Where the symbols take the nodes:
J187 δ J720
J187 γ J238
J187 η J265
J330 δ J432
J330 γ J486
J330 η J895
J302 δ J287
J302 γ J255
J302 η J86
J672 δ J124
J672 γ J309
J672 η J287
J287 δ J628
J287 γ J672
J287 η J528
J138 δ J187
J138 γ J506
J138 η J979
J774 δ J944
J774 γ J681
J774 η J191
J552 δ J297
J552 γ J313
J552 η J381
J193 δ J708
J193 γ J453
J193 η J236
J191 δ J391
J191 γ J774
J191 η J297
J297 δ J681
J297 γ J191
J297 η J497
J653 δ J552
J653 γ J380
J653 η J318
J236 δ J561
J236 γ J193
J236 η J617
J646 δ J494
J646 γ J563
J646 η J765
J447 δ J907
J447 γ J239
J447 η J488
J632 δ J663
J632 γ J901
J632 η J94
J309 δ J734
J309 γ J628
J309 η J672
J313 δ J191
J313 γ J497
J313 η J552
J765 δ J810
J765 γ J646
J765 η J803
J556 δ J236
J556 γ J24
J556 η J707
J617 δ J453
J617 γ J236
J617 η J24
J562 δ J380
J562 γ J318
J562 η J953
J380 δ J313
J380 γ J381
J380 η J653
J13 δ J447
J13 γ J682
J13 η J734
J94 δ J553
J94 γ J632
J94 η J907
J944 δ J707
J944 γ J356
J944 η J391
J773 δ J562
J773 γ J432
J773 η J486
J86 δ J528
J86 γ J302
J86 η J494
J681 δ J356
J681 γ J391
J681 η J774
J238 δ J895
J238 γ J446
J238 η J187
J391 δ J813
J391 γ J944
J391 η J681
J497 δ J774
J497 γ J297
J497 η J313
J553 δ J436
J553 γ J663
J553 η J901
J432 δ J318
J432 γ J953
J432 η J773
J24 δ J193
J24 γ J617
J24 η J556
J506 δ J238
J506 γ J265
J506 η J138
J682 δ J239
J682 γ J488
J682 η J13
J679 δ J632
J679 γ J907
J679 η J239
J561 δ J803
J561 γ J708
J561 η J453
J381 δ J497
J381 γ J552
J381 η J380
J486 δ J953
J486 γ J773
J486 η J330
J708 δ J765
J708 γ J549
J708 η J561
J895 δ J773
J895 γ J330
J895 η J720
J488 δ J679
J488 γ J447
J488 η J682
J38 δ J506
J38 γ J979
J38 η J436
J356 δ J556
J356 γ J813
J356 η J944
J979 δ J265
J979 γ J138
J979 η J38
J813 δ J24
J813 γ J707
J813 η J356
J318 δ J381
J318 γ J653
J318 η J562
J435 δ J979
J435 γ J436
J435 η J663
J124 δ J682
J124 γ J734
J124 η J628
J494 δ J255
J494 γ J86
J494 η J810
J528 δ J309
J528 γ J287
J528 η J255
J953 δ J653
J953 γ J562
J953 η J432
J563 δ J86
J563 γ J810
J563 η J646
J907 δ J901
J907 γ J94
J907 η J679
J901 δ J435
J901 γ J553
J901 η J632
J803 δ J563
J803 γ J765
J803 η J549
J255 δ J672
J255 γ J528
J255 η J302
J628 δ J13
J628 γ J124
J628 η J309
J453 δ J549
J453 γ J561
J453 η J193
J436 δ J138
J436 γ J38
J436 η J435
J663 δ J38
J663 γ J435
J663 η J553
J265 δ J446
J265 γ J187
J265 η J506
J446 δ J330
J446 γ J720
J446 η J238
J734 δ J488
J734 γ J13
J734 η J124
J707 δ J617
J707 γ J556
J707 η J813
J239 δ J94
J239 γ J679
J239 η J447
J549 δ J646
J549 γ J803
J549 η J708
J720 δ J486
J720 γ J895
J720 η J446
J810 δ J302
J810 γ J494
J810 η J563

In the rows, 57 means zero.

The rows follow the links: the fewer symbols apart two nodes are, the more alike their rows tend to be.

Each row is also shifted at random along 2 hidden directions that mean nothing.

Some nodes, each with a row of numbers:
J682: [  62   56   59   51   60   63   47   58   71   79   41   67   73   72   41   46   49   75   50   69   56   61   74   56   68   62   65   60   49   64   47   57   69   56   51   69   59   49   64   63   43   62   54]
J309: [  76   63   52   66   48   57   56   70   61   56   58   62   50   47   60   49   63   52   58   74   57   76   49   45   51   59   59   54   49   74   61   57   48   48   56   65   50   57   56   70   66   75   60]
J562: [  59   60   62   51   69   44   63   47   49   55   56   59   56   59   57   69   55   58   56   44   52   48   63   62   61   59   47   65   50   52   61   59   61   53   66   45   57   56   59   45   63   46   58]
J302: [  31   62   39   71   56   59   57   58   54   66   51   55   60   65   58   60   60   63   46   61   59   55   64   53   60   55   62   64   60   60   47   61   73   57   56   66   61   58   52   72   48   64   58]
J506: [  80   59   65   42   69   65   49   51   67   67   46   65   63   68   49   51   53   69   58   65   54   57   67   60   62   66   50   57   56   53   48   54   70   54   64   54   61   58   68   54   48   51   47]
J646: [  49   47   53   60   48   56   61   72   64   46   62   45   68   49   60   51   58   58   64   58   58   63   48   47   45   39   75   63   49   63   69   61   32   57   47   59   50   62   49   55   59   64   62]
J318: [  64   67   65   52   70   48   56   41   49   72   54   61   59   74   50   72   47   64   44   44   53   43   78   67   69   66   49   70   52   47   54   56   79   49   64   52   63   51   59   50   52   48   57]
J679: [  37   49   46   54   57   68   54   57   66   61   40   64   65   61   53   48   61   67   55   69   61   56   56   57   62   58   57   51   62   57   47   58   69   66   60   61   61   59   65   64   47   52   50]
J803: [  50   48   55   60   47   58   59   78   55   40   74   47   61   38   66   52   60   49   78   56   55   72   40   46   38   38   70   54   53   62   77   57   16   58   44   56   46   65   48   53   66   64   67]
J191: [  54   50   64   53   50   57   62   65   49   35   81   47   48   37   71   61   62   38   75   45   59   59   35   60   40   45   60   44   69   48   73   53   25   64   51   45   53   64   50   45   70   48   64]
J895: [  52   49   66   51   58   57   60   50   60   47   56   60   51   50   59   56   59   48   59   54   63   51   47   66   61   66   49   43   70   53   60   55   58   69   63   50   59   51   64   52   66   44   54]
J663: [  83   64   63   63   57   53   58   49   69   63   41   72   54   59   46   53   61   60   46   69   60   61   61   57   75   75   47   56   51   72   51   58   79   52   69   63   58   42   68   66   65   64   50]
J528: [  50   67   44   74   51   59   58   62   57   63   53   59   52   58   61   56   64   56   50   67   59   64   56   49   57   59   57   61   58   66   50   61   68   52   58   66   58   58   53   76   55   71   57]
J563: [  42   52   54   63   52   55   59   61   64   64   54   50   74   64   51   54   52   69   51   56   58   53   65   54   59   49   74   71   51   62   56   62   57   60   46   69   59   54   50   62   47   61   60]
J497: [  78   63   70   58   56   61   54   48   54   65   71   53   53   63   58   56   50   52   54   51   60   46   63   73   59   64   60   54   73   47   51   54   67   61   48   61   66   56   51   55   51   51   63]
J773: [   6   55   62   52   66   45   63   48   38   53   58   72   56   54   50   73   50   51   56   34   55   49   57   65   66   63   44   48   57   42   64   53   54   70   61   45   56   48   66   46   69   32   63]
J720: [  46   52   64   50   59   61   56   50   57   54   57   63   52   56   56   56   57   53   58   54   63   49   52   70   62   67   50   41   74   46   52   54   65   70   60   51   63   51   67   52   58   41   54]
J138: [  56   50   54   35   71   61   58   65   54   49   55   68   56   50   61   56   62   62   78   60   49   71   49   51   46   50   43   48   50   51   64   54   33   55   68   39   49   68   66   48   61   49   51]
J446: [  58   54   65   47   60   65   53   46   62   60   51   63   56   62   56   53   56   58   54   60   62   46   57   72   64   70   52   45   73   48   48   52   72   70   58   54   65   53   66   56   52   42   52]
J486: [  57   53   66   55   57   50   63   49   59   42   56   59   52   49   58   61   61   49   59   50   62   51   48   63   65   63   49   51   61   57   65   57   58   66   65   49   56   50   65   47   73   47   57]
J381: [  88   60   61   49   65   63   55   53   52   54   68   48   50   58   69   62   60   53   64   55   55   54   55   63   49   55   50   59   63   48   56   58   56   52   63   47   59   70   51   50   55   57   54]
J313: [  51   68   68   55   63   61   49   47   43   78   65   63   54   69   56   64   46   56   50   45   58   45   73   74   63   68   54   54   75   38   45   50   75   60   46   60   70   53   55   56   46   42   63]
J556: [  95   55   51   68   55   55   65   53   62   46   64   33   55   60   70   64   67   55   56   61   58   54   56   53   52   45   65   77   51   63   61   67   60   44   65   57   56   68   41   57   55   72   53]
J765: [  47   53   59   61   49   53   55   67   59   60   64   52   67   54   55   52   51   61   59   55   58   59   58   52   54   47   75   60   52   61   65   59   45   58   44   67   53   53   51   56   55   61   66]
J653: [  80   59   61   49   69   55   59   51   51   51   63   53   53   58   65   70   60   57   63   51   52   54   60   58   52   52   48   67   51   50   62   60   53   49   69   45   56   69   53   46   59   55   55]
J707: [  80   52   52   63   55   51   68   57   59   36   66   33   58   52   70   65   68   52   61   56   57   53   49   50   46   40   63   75   50   62   71   67   46   49   65   52   52   72   42   52   62   69   56]
J453: [  91   61   54   67   47   63   57   70   56   47   77   43   46   44   73   54   66   43   66   65   59   70   43   50   39   48   65   57   61   65   66   58   38   48   52   61   52   71   41   62   62   76   62]
J391: [  90   50   71   64   49   48   66   52   67   46   65   38   60   54   56   60   55   52   53   52   64   45   54   61   62   52   72   69   56   63   67   64   56   56   54   61   57   53   49   49   64   63   61]

The symbols that take the first to the second take the third to the fourth, perhaps in another order. What is the fourth?
Answers are names.
[  54   63   58   62   57   55   59   51   63   61   43   73   53   59   49   55   60   58   47   65   58   60   56   55   72   76   46   51   56   66   51   54   74   60   67   60   56   45   71   64   66   58   53]
: [  19   53   46   58   57   59   62   62   53   46   51   71   49   43   59   57   66   49   65   58   58   66   42   50   55   61   43   42   57   58   62   55   50   66   69   48   52   55   69   62   71   52   56]
:: [  57   70   62   70   49   57   51   61   48   74   71   58   55   60   55   57   48   52   51   54   58   60   67   59   56   60   67   56   65   57   54   53   61   51   40   70   61   51   50   64   53   63   68]
: J453

[  61   66   61   51   68   59   54   47   44   73   65   59   52   70   58   69   48   59   53   48   55   45   72   69   58   64   50   60   66   40   48   52   70   54   56   50   65   61   54   51   47   48   56]
: [  83   57   55   47   67   60   60   58   50   42   70   48   50   51   76   65   66   50   75   52   52   57   48   57   42   45   48   61   56   48   65   60   39   49   68   38   54   77   50   45   63   55   54]
:: [  53   62   62   49   66   51   55   54   53   67   45   77   59   61   47   60   52   62   54   58   52   64   64   56   69   69   44   54   44   58   57   54   61   53   67   53   53   47   73   54   66   51   55]
: J435

[  18   51   58   50   56   60   60   68   34   42   85   54   46   36   73   63   55   37   80   35   54   61   38   62   34   47   53   38   73   35   73   49   19   70   45   41   55   69   52   45   65   39   68]
: [  75   55   58   47   62   63   59   63   48   41   76   48   45   48   78   63   64   45   77   52   54   62   43   60   36   48   51   51   67   45   64   55   35   56   62   41   55   78   49   46   57   53   55]
:: [  70   57   58   55   54   58   50   68   68   64   51   68   65   57   48   46   54   66   58   71   53   74   60   48   58   56   63   56   45   69   57   56   50   51   52   67   52   54   62   63   56   69   56]
: J309

[  61   50   62   42   63   69   53   54   61   55   55   61   55   57   60   51   61   56   66   62   60   53   50   65   55   60   50   44   71   47   52   53   60   66   61   49   61   64   65   51   53   44   48]
: [  27   49   57   42   62   66   56   54   49   53   59   66   51   52   61   55   58   52   66   52   60   52   47   65   56   61   47   37   73   41   55   51   53   72   59   45   60   58   68   51   57   35   56]
:: [  67   51   70   57   56   53   61   44   64   50   52   60   53   55   52   57   58   51   51   55   64   48   52   69   69   70   52   50   65   58   56   57   71   67   64   57   62   48   66   54   67   49   54]
: J486

[  58   56   53   46   62   66   58   63   41   43   78   50   46   47   77   64   63   45   78   48   54   61   44   60   35   46   49   50   66   41   67   56   30   57   60   38   54   76   49   45   60   48   57]
: [  46   55   70   60   51   52   59   53   52   55   70   51   58   56   57   59   47   49   56   40   61   46   56   68   58   57   64   53   68   47   60   55   53   67   43   57   60   50   55   49   62   48   66]
:: [  71   55   65   43   66   67   49   46   65   66   46   63   58   66   55   51   57   66   57   64   56   50   62   66   63   66   49   50   67   47   44   55   72   61   60   54   65   58   66   55   46   47   49]
: J330

[  63   45   50   52   56   71   54   61   74   56   42   56   64   58   56   43   65   69   58   74   60   61   50   51   56   54   61   54   58   64   51   60   60   60   62   59   59   62   61   63   50   61   45]
: [  55   54   51   61   53   61   58   57   68   49   45   64   50   53   57   51   70   54   54   70   64   61   49   57   65   66   49   48   60   67   51   59   70   65   69   58   56   54   67   66   62   60   52]
:: [  56   51   59   61   56   47   67   54   54   46   64   41   62   57   60   68   54   54   56   45   59   47   58   57   57   47   66   70   50   57   70   62   52   55   56   56   56   59   48   47   62   57   61]
: J24

[  51   62   66   55   68   43   61   41   52   61   53   64   59   65   50   71   49   58   48   42   54   46   69   64   71   66   46   66   48   53   58   57   70   56   65   49   60   47   62   45   64   45   58]
: [  79   58   57   46   68   60   58   53   48   48   67   48   50   53   69   65   62   54   71   52   52   56   54   58   44   50   48   62   57   48   63   58   46   50   67   41   56   73   52   47   58   54   51]
:: [  85   67   68   72   46   55   51   58   62   73   65   55   59   63   50   52   48   55   45   60   59   57   67   61   62   64   74   62   61   64   52   56   67   49   38   78   62   47   48   66   51   70   66]
: J646

[  32   55   48   60   60   51   66   58   44   48   70   42   60   53   67   73   57   54   61   41   53   49   58   54   48   43   60   70   54   50   65   60   45   54   59   49   55   68   45   51   57   55   62]
: [  52   69   51   66   52   61   55   64   43   58   75   49   46   53   69   62   59   46   60   55   56   62   55   55   43   52   61   56   64   54   61   54   47   50   49   59   55   66   44   61   55   65   65]
:: [  25   59   36   68   52   61   61   67   49   53   56   57   52   50   68   58   68   54   59   62   55   64   49   47   47   50   57   57   58   60   55   59   53   57   59   59   55   63   52   70   54   64   58]
: J628

[  36   63   45   64   60   57   61   60   39   55   69   46   52   56   71   71   59   54   61   47   53   53   58   57   46   47   58   65   57   48   61   59   50   52   59   52   57   68   43   58   54   58   62]
: [  52   60   62   63   49   55   55   67   51   63   70   54   61   55   54   54   50   52   60   52   57   63   59   54   53   53   71   54   57   58   62   56   44   56   37   66   57   52   50   59   57   60   70]
:: [  30   47   38   62   53   60   62   67   58   45   56   45   62   50   65   56   64   62   66   58   58   60   49   46   44   39   67   63   51   60   64   63   42   60   57   57   54   69   49   61   52   62   56]
: J309

[  53   64   56   66   49   59   57   70   45   57   76   54   51   47   66   57   56   46   64   55   56   66   51   53   42   51   63   53   63   57   66   53   38   53   43   61   54   61   46   62   59   63   68]
: [  63   49   54   64   49   56   59   62   70   57   55   43   73   61   53   51   56   66   54   59   60   54   60   51   58   46   76   69   51   68   60   62   57   55   50   68   55   55   49   61   49   69   59]
:: [  74   51   65   53   61   48   67   51   60   38   59   55   53   48   60   64   63   49   62   51   57   54   48   60   60   57   49   60   49   59   70   61   49   56   70   45   52   57   60   43   75   54   55]
: J381

[  28   51   58   44   63   66   56   53   53   53   59   67   53   52   60   58   56   54   65   52   58   51   50   67   55   62   46   38   73   41   53   50   56   73   59   46   60   57   67   52   56   35   55]
: [  36   55   65   52   61   57   57   44   56   60   54   67   55   59   52   58   51   52   51   49   63   46   57   69   69   70   49   45   71   47   50   52   72   72   59   53   64   47   67   53   61   38   57]
:: [  56   66   46   73   50   61   56   65   55   58   54   60   49   54   61   55   64   54   54   68   57   67   54   49   54   60   56   58   58   69   54   58   60   51   58   65   55   58   55   74   59   73   57]
: J309

[  35   73   52   67   53   56   50   65   49   74   52   75   54   60   49   56   53   58   50   60   53   70   64   52   62   67   56   54   53   63   53   51   63   53   50   68   58   46   61   71   56   63   64]
: [  81   54   58   54   52   60   54   71   69   56   54   62   61   51   53   44   59   62   65   72   53   78   51   43   52   54   64   57   45   73   64   59   40   50   57   63   49   58   59   63   61   73   56]
:: [  82   49   58   38   65   68   53   58   65   49   54   60   56   55   62   50   64   63   73   67   57   62   49   57   50   53   49   51   60   53   55   56   49   59   68   46   57   69   63   52   54   52   45]
: J446

[  55   53   60   65   51   53   56   59   66   65   53   48   74   64   49   51   48   68   49   58   57   53   65   53   62   50   78   68   52   64   57   60   58   57   43   72   59   53   51   62   50   65   64]
: [  51   66   43   74   49   61   59   60   57   62   54   57   51   58   62   55   65   53   50   69   59   62   57   49   58   61   59   61   58   68   50   59   69   53   58   66   58   58   51   76   55   72   56]
:: [  66   50   51   57   54   68   56   56   75   54   40   58   59   58   56   45   67   62   53   75   65   58   51   57   62   61   57   53   63   67   47   59   75   62   66   62   62   55   63   68   53   62   47]
: J436

[  57   46   59   41   63   70   56   57   59   48   58   59   52   52   65   52   64   54   71   62   59   58   43   63   50   56   47   41   69   47   55   53   49   67   63   43   59   67   65   48   56   45   50]
: [  71   53   70   52   58   61   55   45   65   58   51   60   55   61   53   52   57   56   50   57   65   46   55   71   68   75   54   46   72   54   47   55   78   68   59   59   66   50   66   55   56   48   52]
:: [  30   51   46   58   56   64   60   58   61   50   44   65   53   52   58   52   68   57   58   65   60   60   46   54   59   61   49   45   63   59   52   57   64   68   65   54   56   54   67   64   59   53   51]
: J901

[  55   58   50   63   57   49   65   54   52   50   64   40   60   59   63   70   57   56   54   47   56   48   61   55   53   46   63   74   52   56   62   64   57   53   61   55   56   66   46   52   56   61   58]
: [  60   54   63   64   56   47   65   51   57   51   63   42   65   57   59   65   54   58   51   45   57   43   61   60   61   49   67   71   52   58   65   62   57   57   56   58   59   56   50   50   60   59   62]
:: [  48   56   54   61   59   49   65   53   51   48   64   40   63   57   62   70   56   56   55   43   56   46   60   56   54   46   64   71   48   54   68   63   52   55   58   52   55   63   46   50   59   56   60]
: J944

[  71   56   53   56   53   59   56   75   63   53   60   65   57   45   57   47   62   57   68   68   52   81   47   42   47   51   59   53   45   72   66   58   32   49   57   61   45   60   59   61   67   71   58]
: [  34   70   53   67   52   56   52   67   49   71   52   73   53   57   52   56   54   54   54   62   55   70   63   50   58   66   56   54   52   64   56   53   58   53   50   66   56   48   60   70   60   63   64]
:: [  14   68   44   67   55   55   54   68   41   67   59   74   51   54   55   60   56   52   56   57   55   71   60   50   54   60   51   48   55   60   57   52   52   55   51   59   53   51   62   70   61   60   65]
: J528

[  26   73   51   65   56   57   53   61   34   72   74   60   50   61   63   66   52   50   54   47   53   57   67   61   50   58   58   58   65   48   54   51   55   55   44   60   60   59   47   63   50   55   67]
: [  56   73   54   71   55   59   52   54   45   73   65   51   53   67   62   66   54   54   47   55   57   53   71   61   56   60   60   66   64   54   47   56   72   50   49   66   64   59   45   65   46   63   63]
:: [  32   40   43   42   59   65   57   79   61   42   55   61   62   42   65   47   64   62   83   64   54   74   40   43   39   38   57   46   49   56   69   57   21   63   57   46   45   72   64   53   57   57   50]
: J682

